Below are the code and all the weights of a small trained network. Each question names an input and a target symbol and asks about switching units off, where a switched-off unit gives its printed mean instead of its output.

import numpy as np


def w(rows, s, z=0):
    codes = np.array(rows[::2]) - 128.0
    scale = np.full(codes.shape[1], s)
    scale[-1] = z or s
    return codes * scale


def f(y):
    return y / 2 * (1 + np.tanh(0.7978845608 * (y + 0.044715 * y**3)))


def softmax(a):
    e = np.exp(a - a.max(-1, keepdims=True))
    return e / e.sum(-1, keepdims=True)


def log_softmax(a):
    a = a - a.max(-1, keepdims=True)
    return a - np.log(np.exp(a).sum(-1, keepdims=True))


def net(x, mask):
    ids = ['βγδεζλξπστψ'.index(c) for c in x.split()]
    T = len(ids)
    res = E[ids] + P[:T]
    u = 0
    for l in range(3):
        r = res
        for j in range(2):
            rows = slice(3 * j, 3 * j + 3)
            q, k, v = (r @ M[l][rows].T for M in (Q, K, V))
            z = softmax(np.where(np.tri(T) > 0, q @ k.T / 3**0.5, -1e9)) @ v
            o = O[l][rows]
            res = res + np.where(mask[u + j], z, o[:, -1]) @ o[:, :-1]
        u += 2
        y = f(res @ A[l][:, :-1].T + A[l][:, -1])
        res = res + np.where(mask[u : u + 4], y, B[l][:, -1]) @ B[l][:, :-1]
        u += 4
    return log_softmax(res[-1] @ U[:, :-1].T + U[:, -1])


Q, K, V, O, A, B = {}, {}, {}, {}, {}, {}
E = w([
[158,126,57],'β',
[104,121,97],'γ',
[103,116,189],'δ',
[222,248,156],'ε',
[128,121,16],'ζ',
[176,104,71],'λ',
[79,138,173],'ξ',
[136,130,110],'π',
[46,126,131],'σ',
[150,107,28],'τ',
[70,128,140],'ψ',
],0.015)
P = w([
[146,78,133],'0',
[95,169,39],'1',
[97,182,59],'2',
[63,173,95],'3',
[75,170,81],'4',
[59,164,92],'5',
[42,160,110],'6',
[16,159,125],'7',
[8,137,119],'8',
[2,141,121],'9',
],0.0065)
Q[0] = w([
[116,165,70],'L0H1',
[24,236,110],'L0H1',
[150,148,83],'L0H1',
[228,161,186],'L0H2',
[171,253,118],'L0H2',
[221,122,95],'L0H2',
],0.012)
K[0] = w([
[191,107,220],'L0H1',
[255,52,184],'L0H1',
[149,154,161],'L0H1',
[146,216,105],'L0H2',
[185,252,161],'L0H2',
[135,170,109],'L0H2',
],0.0099)
V[0] = w([
[123,50,153],'L0H1',
[225,115,202],'L0H1',
[70,198,152],'L0H1',
[75,201,204],'L0H2',
[64,95,1],'L0H2',
[161,188,49],'L0H2',
],0.0084)
O[0] = w([
[223,149,156,95],'L0H1',
[195,57,105,72],'L0H1',
[78,177,39,123],'L0H1',
[183,70,35,113],'L0H2',
[71,115,96,253],'L0H2',
[98,60,255,183],'L0H2',
],0.0081,0.0054)
A[0] = w([
[146,118,133,253],'L0N1',
[92,98,169,235],'L0N2',
[99,117,149,160],'L0N3',
[251,150,180,166],'L0N4',
],0.011,0.0043)
B[0] = w([
[71,195,63,159],'L0N1',
[92,163,100,253],'L0N2',
[133,185,137,193],'L0N3',
[188,81,254,151],'L0N4',
],0.0062,0.0054)
Q[1] = w([
[122,35,78],'L1H1',
[121,231,91],'L1H1',
[170,132,234],'L1H1',
[96,240,90],'L1H2',
[209,117,200],'L1H2',
[10,120,152],'L1H2',
],0.011)
K[1] = w([
[160,230,75],'L1H1',
[10,160,93],'L1H1',
[29,121,75],'L1H1',
[160,138,170],'L1H2',
[35,194,166],'L1H2',
[151,186,169],'L1H2',
],0.011)
V[1] = w([
[203,61,173],'L1H1',
[150,118,136],'L1H1',
[164,55,9],'L1H1',
[54,81,114],'L1H2',
[146,151,98],'L1H2',
[100,189,168],'L1H2',
],0.012)
O[1] = w([
[107,99,168,40],'L1H1',
[154,123,181,105],'L1H1',
[122,173,171,2],'L1H1',
[101,77,149,122],'L1H2',
[87,180,155,108],'L1H2',
[35,3,70,185],'L1H2',
],0.0071,0.0084)
A[1] = w([
[151,26,81,74],'L1N1',
[99,92,44,152],'L1N2',
[3,187,143,255],'L1N3',
[163,170,21,105],'L1N4',
],0.007,0.0036)
B[1] = w([
[164,124,208,145],'L1N1',
[51,164,121,217],'L1N2',
[177,147,1,252],'L1N3',
[89,142,130,159],'L1N4',
],0.0076,0.013)
Q[2] = w([
[120,167,67],'L2H1',
[48,107,254],'L2H1',
[207,177,58],'L2H1',
[151,163,182],'L2H2',
[148,8,152],'L2H2',
[134,125,186],'L2H2',
],0.0098)
K[2] = w([
[163,120,203],'L2H1',
[83,137,210],'L2H1',
[88,96,99],'L2H1',
[150,250,70],'L2H2',
[38,93,101],'L2H2',
[178,188,94],'L2H2',
],0.012)
V[2] = w([
[195,151,164],'L2H1',
[104,1,167],'L2H1',
[226,221,188],'L2H1',
[81,248,150],'L2H2',
[71,70,137],'L2H2',
[139,245,21],'L2H2',
],0.0098)
O[2] = w([
[133,221,46,45],'L2H1',
[34,204,99,92],'L2H1',
[108,61,30,2],'L2H1',
[81,131,174,106],'L2H2',
[101,98,212,161],'L2H2',
[88,254,129,166],'L2H2',
],0.0075,0.013)
A[2] = w([
[127,198,208,88],'L2N1',
[109,192,205,109],'L2N2',
[82,51,2,247],'L2N3',
[44,137,112,111],'L2N4',
],0.0071,0.012)
B[2] = w([
[191,2,13,163],'L2N1',
[108,95,59,172],'L2N2',
[166,158,209,251],'L2N3',
[69,70,66,165],'L2N4',
],0.0087,0.02)
U = w([
[81,165,255,156],'β',
[99,154,122,190],'γ',
[207,162,133,148],'δ',
[176,71,88,114],'ε',
[90,45,90,6],'ζ',
[132,87,222,137],'λ',
[161,254,149,158],'ξ',
[135,188,245,254],'π',
[145,114,27,7],'σ',
[56,107,199,158],'τ',
[137,161,71,92],'ψ',
],0.009,0.004)

Each question gives the input, a string of symbols that net reads in full, and the target symbol t.
The units are the heads (3 rows each of Q, K, V and O) and the neurons (one row each of A and B). Each row of codes is followed by its name. A weight is (code - 128) times the scale printed after its matrix; where a second scale follows, it is the last column's (O, A, B and U).
mask holds one flag per unit, layer by layer, with each layer's heads first. A switched-off unit (its flag False) gives its mean, the last column of its rows in O or B, instead of its output. The means were averaged over made-up inputs and are rounded, as every weight is.
A unit's drop is (log p(t) with every unit on - log p(t) with that unit switched off) / (log p(t) with every unit on - log p(t) with every unit switched off).
The circuit of an input: a set's keep is (log p(t) with only the set's units on - log p(t) with every unit switched off) / (log p(t) with every unit on - log p(t) with every unit switched off). Starting from the 12 units with the biggest drops (on a tie, the unit counted first), units are removed one at a time, each time the one whose removal leaves the highest keep (on an exact tie, the one counted first), for as long as the keep stays at least 0.8.
units of the circuit, in order: the units of the circuit, biggest drop first
unit that matters most: the unit with the biggest drop
k most important neurons: the k neurons with the biggest drops, biggest first
top k neurons in layer l: the k neurons of layer l with the biggest drops, biggest first
input τ λ ξ τ λ ψ π σ τ λ, target τ: units of the circuit, in order	[L0H2, L1H2, L2H1, L2N3]
input τ τ γ δ ψ γ, target τ: units of the circuit, in order	[L0H2, L1H2, L2H1, L2N3]
input σ γ γ ψ τ γ β τ ξ δ, target σ: 2 most important neurons	[L2N1, L2N3]
input ζ γ δ π γ δ σ δ β π, target ζ: 2 most important neurons	[L2N1, L2N3]
input π γ ξ δ ξ ζ σ π, target π: units of the circuit, in order	[L2N4, L2H1]
input ξ τ ζ, target ξ: units of the circuit, in order	[L0H2, L2H2]
input ζ π γ δ ζ ψ, target ζ: 3 most important neurons	[L2N1, L2N3, L2N2]
input β ξ σ τ ψ γ τ ξ β, target β: units of the circuit, in order	[L2N1, L2H1]
input ξ π δ ζ ξ γ λ ξ δ σ, target ξ: units of the circuit, in order	[L0H2, L2H2, L1H1]
input δ γ ζ λ ζ, target δ: units of the circuit, in order	[L0H1, L1H2, L2H1, L2N4]
input λ β σ, target λ: units of the circuit, in order	[L2H2, L0H1, L1H1, L0N4]
input τ γ ξ τ γ β, target τ: most important neuron	[L2N3]
input σ τ γ, target σ: 3 most important neurons	[L2N1, L2N3, L2N2]
input λ ξ ξ, target λ: 2 most important neurons	[L0N4, L1N3]
input ζ ζ π ζ ζ π σ λ, target ζ: unit that matters most	L0H2
input λ δ ζ δ, target λ: units of the circuit, in order	[L2H2, L0H1, L1N3, L1H1]
input ξ ξ λ σ ξ ψ τ ξ π τ, target ξ: 2 most important neurons	[L2N1, L1N2]
input σ ψ π ξ ζ λ ψ, target σ: top 2 neurons in layer 2	[L2N1, L2N3]
input ζ τ λ τ τ, target ζ: 2 most important neurons	[L2N1, L2N3]
input δ τ γ π, target δ: unit that matters most	L0H1
input β δ ψ ψ τ, target β: 2 most important neurons	[L2N1, L1N3]
input ζ ξ σ σ τ γ ξ τ ζ, target ζ: 4 most important neurons	[L2N1, L2N3, L1N2, L2N2]
input β γ ξ σ π, target β: top 2 neurons in layer 2	[L2N1, L2N2]
input ε δ λ, target λ: 3 most important neurons	[L0N4, L1N3, L1N2]
input ξ ψ ε ε σ ζ β β β δ, target ξ: 2 most important neurons	[L1N2, L2N1]
